Read these off the matrix that follows.
1) What is the entry in the bottom-right corner?
2) What is the fifth entry, reading row by row?
3) What is the bottom entry of the column that holds the smallest entry?
4) What is the entry directly above the centre entry?
5) What is the entry just right of the centre entry?
6) What is the entry in the bottom-left corner?
7) What is the top-right entry?
8) What is the 1st entry, reading row by row?
array([[4, 2, 2, 2, 3, 6, 2, 2, 6, 4, 5, 3, 6],
       [2, 3, 3, 6, 2, 5, 4, 6, 4, 3, 5, 2, 3],
       [3, 0, 1, 5, 3, 6, 3, 4, 4, 3, 6, 2, 6],
       [2, 2, 2, 5, 2, 5, 4, 5, 5, 2, 6, 1, 4],
       [1, 4, 4, 4, 1, 5, 5, 6, 8, 1, 7, 1, 3],
       [6, 2, 2, 2, 6, 4, 2, 1, 2, 6, 1, 5, 6],
       [5, 6, 6, 4, 5, 2, 5, 4, 2, 4, 2, 5, 3],
       [1, 3, 3, 6, 2, 5, 5, 6, 4, 1, 6, 2, 2],
       [3, 3, 3, 2, 3, 6, 3, 2, 6, 4, 5, 3, 6]])
1) 6
2) 3
3) 3
4) 4
5) 6
6) 3
7) 6
8) 4

W = [-20.5 4.5 -46.0 51.0 15.4 42.3 -18.1 -28.5 -13.4 -21.1 -3.1 -2.4]
The entry just left of -21.1 -> -13.4
The entry just right of 42.3: -18.1

Questions about the grid below. Indices start at 0.
1) Report the entry just right of the centre entry.
2) Report the entry in the bottom-right corner.
3) Report the entry directly below the centre entry.
4) Report the entry in the top-right corner.
5) Report the entry at the centre.
6) Report the entry directly above 16.9.
7) Report the entry at row 0, column 1.
8) Report the bottom-left entry.
[-28.5 -5.2 -47.9 -2.9 -3.3 6.1 0.0]
[21.8 -8.9 24.7 -5.3 18.8 -2.6 -9.2]
[9.8 21.2 4.3 4.7 14.6 -9.7 0.9]
[-11.6 -17.0 -4.1 -2.8 -12.2 5.1 0.6]
[9.8 1.5 12.4 -1.8 14.2 -6.7 -4.5]
[17.7 18.6 20.8 27.1 -10.0 -14.7 20.0]
[18.8 17.3 16.5 29.0 -11.4 -21.4 17.9]
[3.6 -4.1 12.8 17.6 -20.9 -6.2 15.5]
[28.2 1.2 37.8 5.2 8.5 -4.8 8.8]
[-10.4 -20.2 -4.0 -12.1 -16.8 9.8 2.1]
[-12.9 -29.4 -7.3 -12.0 -18.7 16.9 9.3]
[-16.5 -12.6 -21.4 -21.9 15.5 14.6 -18.3]
[8.7 15.3 7.2 11.3 -4.0 -8.2 4.1]
[-13.4 -20.4 -4.1 -12.0 -18.5 10.0 4.2]
[15.2 15.8 12.9 9.4 -1.6 -3.0 5.1]
1) -20.9
2) 5.1
3) 5.2
4) 0.0
5) 17.6
6) 9.8
7) -5.2
8) 15.2

[-23.3 44.8 -6.0 30.2 7.9 6.7 -32.3 -20.1 -27.2 -4.1 -24.7 23.5 -17.1 -57.6]
Find the entry just right of -27.2.
Answer: -4.1
The entry just right of -32.3 is -20.1
Find the entry just left of 6.7.
Answer: 7.9

Questions about the array below.
1) Give the entry just left of -0.26.
2) Give the entry in the top-right corner.
3) Give the second smallest entry.
4) Give the largest entry in the last row.
5) Give the entry in the bottom-right corner.
6) Give the bottom-left entry.
7) Give the largest entry in the last column.
8) Give the entry directly below 0.21.
 0.20  -0.01  -0.23  -0.22
 0.14  -0.14   0.17  -0.03
 0.00  -0.25  -0.02   0.17
 0.04  -0.26  -0.14   0.25
 0.14  -0.27   0.02  -0.19
-0.17  -0.18   0.04  -0.04
 0.06  -0.02   0.14  -0.10
-0.10  -0.14   0.06   0.23
-0.24   0.04  -0.22  -0.24
-0.15   0.08   0.21  -0.03
-0.24  -0.18   0.13  -0.18
 0.04  -0.02   0.06   0.09
-0.25   0.23  -0.05   0.24
-0.04   0.19  -0.23   0.19
-0.22   0.10  -0.05   0.08
1) 0.04
2) -0.22
3) -0.26
4) 0.10
5) 0.08
6) -0.22
7) 0.25
8) 0.13

grid =
[0.6 5.0 -28.0 28.5 -35.0]
[41.8 -32.8 -52.9 -36.3 -6.6]
[-38.0 -46.2 53.4 -8.5 -11.6]
The entry directly below -28.0: -52.9
Read off the second smallest entry.
A: -46.2
The largest entry in the last row -> 53.4
The last entry, reading row by row -> -11.6
The entry directly below -36.3: -8.5
The entry just left of -28.0 is 5.0
Read off the entry just left of the smallest entry.
A: -32.8
Read off the top-left entry.
A: 0.6
Read off the entry just left of -6.6.
A: -36.3
The first entry of the largest entry's row: -38.0
The largest entry in the first column is 41.8

Read these off the matrix that follows.
1) What is the bottom-right entry?
2) What is the maximum?
3) What is the second entry on the main diagonal?
4) What is the last entry of the largest entry's row?
5) What is the entry just left of the smallest entry?
6) What is the smallest entry in the first row?
7) What is the third entry in reading order?
8) What is the first entry in the row that holds the smallest entry?
0.9,-15.1,9.3,16.9,4.5,-2.0
-2.1,-18.0,3.4,-18.3,6.2,7.8
1) 7.8
2) 16.9
3) -18.0
4) -2.0
5) 3.4
6) -15.1
7) 9.3
8) -2.1

[6.2, 46.0, -5.7, -2.6, -36.1, -29.0, 25.6, 8.4, -2.7, 15.2, 12.0]
The entry just right of the largest entry -> -5.7
Report the entry just left of 46.0.
A: 6.2
The entry just left of the centre entry is -36.1
